Each row has a name. After each piece below comes the name of the row it's from, unless a question asks for something else. Each question is about the rows just above it. Places in a row count from 0.

Columns, left to right: Q J S B K
(46): [133 184 158 122 116]
(110): [102 180 159 106 133]
(28): [133 122 134 184 108]
(71): [133 134 158 184  95]
[133 134 158 184] begins in row and place : (71), 0
Where does [102 180] start? Give its row and place. : (110), 0
Where in the named rows is [180]? : (110), 1
Which column holds this, read top down? [122 106 184] : B
Where does [134 184 108] start? Give its row and place. : (28), 2
q: [133 122 134 184 108] : (28)
Row and place of [108] in the named rows: : (28), 4

Columns, left to right: L U F G
(10): [ 84  91  87 144]
(16): [ 87  84  91 165]
(18): [ 94  91  86 148]
Where does [84 91 87] start? Give its row and place. : (10), 0
[ 91  87 144] begins in row and place : (10), 1
Go on from [91 87] to the end of its row. : [144]
Where does [94 91 86] start? Give its row and place. : (18), 0
q: [ 87  84  91 165] : (16)

Columns, left to right: R E V T Z W D X M C
(120): [137 129 147 142 109 105 133 150 136 124]
(128): [125 117 147 139 115  79 123 154  91 143]
(73): [137 152 147 142 109 112 126 144  83  91]
(17): [137 129 147 142 114  79 123 136  81 142]
(88): [137 129 147 142 109 112 126 144  83  91]
Where in the named rows is [125]? : (128), 0
Which column holds this, read top down? [154 144 136 144] : X
After [115  79 123], its row goes on with : [154  91 143]
[137 152 147 142 109 112 126 144  83  91] is in which row? : (73)
Row and place of [139] in the named rows: : (128), 3
Row and place of [143] in the named rows: : (128), 9

Columns, left to right: Ded bev Dopiz Pezaz bon viriv nolit tisi Veg vavi
(156): [132  98 160 111 114  94 101 164  99 103]
(94): [144 100 161 111  78 167 162  74  89 153]
(49): [144 123 152  98  85 158 161  68 114 156]
(129): [ 93 103 112 155 166  89  84 152 168 108]
(114): [ 95 115 158 167 114  94 101 163 134  96]
(38): [158  87 149 106 102 137 139 105  72  90]
(30): [121 109 147 126  78 185 141 108 147 135]
(43): [ 93 103 112 155 166  89  84 152 155  88]
(111): [102 164  71 126 149  87 102 157 174 134]
(52): [ 74 162 154 152 101  97 106 148 148  83]
(146): [ 86 135 139 157 133  92  73 160 155  85]
Where in the named rows is [99]? : (156), 8
Row and place where [102 164  71 126 149  87 102 157] starts: : (111), 0
Go on from [161 111  78] to the end of its row. : [167 162  74  89 153]
Go on from [161 111] to the end of its row. : [ 78 167 162  74  89 153]
The rest of the row after [114  94 101 163]: : [134  96]

Columns, left to right: Y N H A P
(69): [103 170 158  80 148]
(122): [ 92  96  96 168 156]
(20): [ 92  96 124 148 155]
(107): [175 158 170  98 155]
(9): [175 158 170 101 158]
(84): [105 130 124 148 156]
Row and place where [101 158] starts: : (9), 3
[ 92  96  96 168 156] is in which row? : (122)
[98] is at row and place : (107), 3
The row with [ 92  96 124 148 155] is : (20)
Which row holds [175 158 170 101 158]? : (9)
Which column holds [168 148  98 101] top down? : A
[158 158 130] is in which column, read top down? : N

Columns, left to right: Ner gaf buruf Gobo sina
(86): [ 99  78  91 184 129]
(68): [112 118 128 131 130]
(152): [155 143 118 117 120]
(44): [102 101 116 161 165]
(63): [ 99  86 100 175 177]
(37): [123 125 129 132 131]
(151): [146 138 122 119 122]
(32): [112 118 129 142  92]
Where in the named rows is [91]? : (86), 2
Which column holds [155 102  99 123 146 112] top down? : Ner
Where in the named rows is [128]? : (68), 2
Where does [122 119 122] start? Give its row and place. : (151), 2

Columns, left to right: gam timu muneb dal bapu
(83): [ 93  75 159 171 102]
(57): [147 166  88 177 163]
(72): [ 95 165  88 177 109]
(157): [104 129 171 163  82]
(74): [133  92 165  99 130]
(27): [127 114 157 117 146]
Row and place of [92] in the named rows: : (74), 1
[166  88] begins in row and place : (57), 1
The rest of the row after [165  88 177]: : [109]
[114 157 117 146] begins in row and place : (27), 1
[ 75 166 165 129  92] is in which column, read top down? : timu
[ 75 166 165 129] is in which column, read top down? : timu
After [159 171], its row goes on with : [102]

Columns, left to right: naf zilu vun fana zaz
(4): [ 78 142 132 176  91]
(60): [ 78 143 132 175  91]
(41): [172  90 160  67  90]
(36): [163 107 173  90  90]
(31): [ 78 163 107 175  90]
(99): [ 78 142 132 135 118]
Where does [132 135 118] start? Give its row and place. : (99), 2
After [173  90], its row goes on with : [90]
Row and place where [163 107 175  90] starts: : (31), 1
[ 78 163 107 175  90] is in which row? : (31)
[175  90] begins in row and place : (31), 3
Row and place where [175  91] starts: : (60), 3
The row with [172  90 160  67  90] is : (41)

Columns, left to right: tupa Vigid funu fabu pufo
(79): [105 165  75 161 163]
(42): [162 146 119 134 124]
(62): [147 146 119 134 120]
(7): [102 164  92 154 138]
Go on from [147 146 119] to the end of its row. : [134 120]
[162 146 119 134 124] is in which row? : (42)
Row and place of [165] in the named rows: : (79), 1
Go on from [102 164] to the end of its row. : [ 92 154 138]
[163] is at row and place : (79), 4

Columns, left to right: Sos Dogi zofon gizu Pom supap Zivuk Vopop Kotok
(102): [148  71 139 100 150 155 123 164 142]
(103): [143  70 146 100 167 129 155 149 130]
(96): [146  69 167  99 167 129 155 149 143]
Row and place where [146 100 167 129] starts: : (103), 2
After [100 167 129 155 149], its row goes on with : [130]

Columns, left to right: Kule fal dola miv vobi Zilo Zozo nuri
(124): [122 129 121 108 122 126 126 135]
(6): [176 147 119 120 121 108 122 139]
(58): [103 152 130 127 123 103 151 175]
Where in the named rows is [176]? : (6), 0
Row and place where [176 147 119] starts: : (6), 0
[119 120 121 108 122] begins in row and place : (6), 2
[139] is at row and place : (6), 7
After [108 122 126 126], its row goes on with : [135]

Columns, left to right: bemu lov nus femav Luzam rira bikud buton Semub Nik
(80): [122 120 138 135 118 135 125 119 129 139]
(138): [ 93 177 149 115 124 136 138 108 133 134]
(108): [124 135 131 129 126 129 129 125 127 131]
(136): [121 142 134 127 126 130 129 123 108 166]
(167): [148 177 149  91  74 137 127 143 117  92]
(61): [122 123 115 129 118 131 100 118 108 165]
(48): [127 135 128 133 126 129 127 127 124 134]
(8): [102 171 146 123 122 135 132 112 126 143]
Which column holds [124 126 126  74] top down? : Luzam
After [122 135 132 112 126], its row goes on with : [143]
Which column holds this, read top down? [134 149 115 128 146] : nus
q: [ 93 177 149 115 124 136 138 108 133 134] : (138)
The row with [122 123 115 129 118 131 100 118 108 165] is : (61)

Columns, left to right: nagu Vosa Lomi Mev mari Bet bofi goz Tad sedo
(54): [107 128 135  92 139 119 119 129 121  80]
(5): [121 165 144 159 126 135 108 138  95 126]
(56): [117 156 124 146 120 117  94 102 139 109]
(59): [102 137 118 119 149 111 147 152 139 143]
Row and place where [137 118 119 149] starts: : (59), 1
[124] is at row and place : (56), 2

Columns, left to right: tis roni zov Posed Lisav
(132): [121 126 127 131 112]
(121): [121 126 127 131 125]
(125): [ 91 104 128 131 112]
(101): [154 124 151 139 115]
Go on from [128 131] to the end of its row. : [112]
q: [121 126 127 131 125] : (121)

Columns, left to right: Vegu Vovo tivun Gufek vato sizog kunib tol Gerif
(104): [112 140 161 177 139 146  93  92  90]
(92): [112 140 161 177 139 108  86 156 179]
(77): [139 148  98  90  91 108  86 156 180]
Which column holds [140 148] top down? : Vovo
Where does [139 148  98  90] start? Give its row and place. : (77), 0
Row and place where [161 177 139 146  93  92  90] starts: : (104), 2
The rest of the row after [ 90  91 108]: : [ 86 156 180]
Which column holds [177  90] top down? : Gufek

Columns, left to right: Dasiv Sizi Mokip Zafip Nugu fozaf lipo Bize Sinu Gefu
(24): [115  95  99 123 149 161 152 126 148  94]
(165): [161  99 123 149  95 152 115  73  91 131]
(81): [162 144  87 132 167 105  99 164 140  87]
(93): [157 151 141 129 117 105 100  96  97 106]
(85): [ 89 124 167 137  90 112 163 148  96 102]
(174): [184 170 150 126 104  83  71  69  76  91]
(90): [106 112 160 123  99 151 143  95 134 156]
(14): [ 88 138 179 182 142  92  69  92 143 182]
Where does [115  95  99 123 149 161 152] start? Give its row and place. : (24), 0
Where in the named rows is [132]? : (81), 3
Which column holds this, read top down? [ 87 141 167] : Mokip

Columns, left to right: Deze til rak lesel Pivar doba Pude mina rin Paren
(135): [164  88 155 109 172 172 174  94 138 100]
(127): [116 169 154 109 172 172  93 173 156 154]
(133): [164  88 174  96  93 156 142 105 111 110]
(66): [ 90 164  86 155 191 102 100 139 156 167]
Row and place of [173] in the named rows: : (127), 7
[167] is at row and place : (66), 9
Row and place where [154 109 172] starts: : (127), 2
After [155 109 172 172], its row goes on with : [174  94 138 100]
[100 154] is in which column, read top down? : Paren

Columns, left to right: pubu rore Suduz Nesis sepen gonaf Kuva
(117): [119 130 138 116 144 120  97]
(50): [155 144 121 122  74 121 130]
(100): [155 144 121 145  74 121 154]
(145): [126 110 144 111 128 147 120]
(87): [119 130 138 116 144 120 178]
Row and place of [122] in the named rows: : (50), 3
Where do [155 144 121 122  74 121 130] appear? : (50)
Which column holds [144 110] top down? : rore
Which column holds [121 121 144 138] top down? : Suduz
Where does [145  74] start? Give its row and place. : (100), 3
The row with [119 130 138 116 144 120 178] is : (87)
Which column holds this, read top down? [144  74  74] : sepen

Columns, left to right: sunet Rava tes Nuf Kuga mos
(112): [154 178  92  87 104 135]
(70): [ 97 177 113 109  76 131]
(113): [114 129  96 179  92 109]
(142): [114 129  96 179 110 109]
(116): [ 96 178  92  87 105 134]
(147): [ 97 178  92  86  76 138]
After [178  92  87 105], its row goes on with : [134]
Go on from [177 113 109] to the end of its row. : [ 76 131]
Row and place where [ 96 179  92] starts: : (113), 2
[104] is at row and place : (112), 4
Which column holds [154  97 114] top down? : sunet
[135] is at row and place : (112), 5

Columns, left to right: reso vuso zolov Rar Zon Vunif Zug zozur
(170): [ 91 149 150 132 187 126 147 142]
(173): [145 128 100 106 120 112 137 158]
(118): [105 150 136 167 153 112 144 136]
(163): [106 121 107 122 138 149 162 121]
(143): [ 88 118  94 100  96 160 147 128]
(166): [115 100 122 167 123 145 127 105]
(130): [158 113 107 122 138 149 162 140]
(140): [117 106 168 156 122 135 131 114]
(180): [140 123 130 134 137 112 120 122]
Row and place of [144] in the named rows: : (118), 6
Go on from [130 134 137 112] to the end of its row. : [120 122]
Row and place where [115 100 122 167] starts: : (166), 0
Where does [120 112 137] start? Give its row and place. : (173), 4
[106 120] begins in row and place : (173), 3
[96] is at row and place : (143), 4
Which column holds [106  88 115 158] top down? : reso

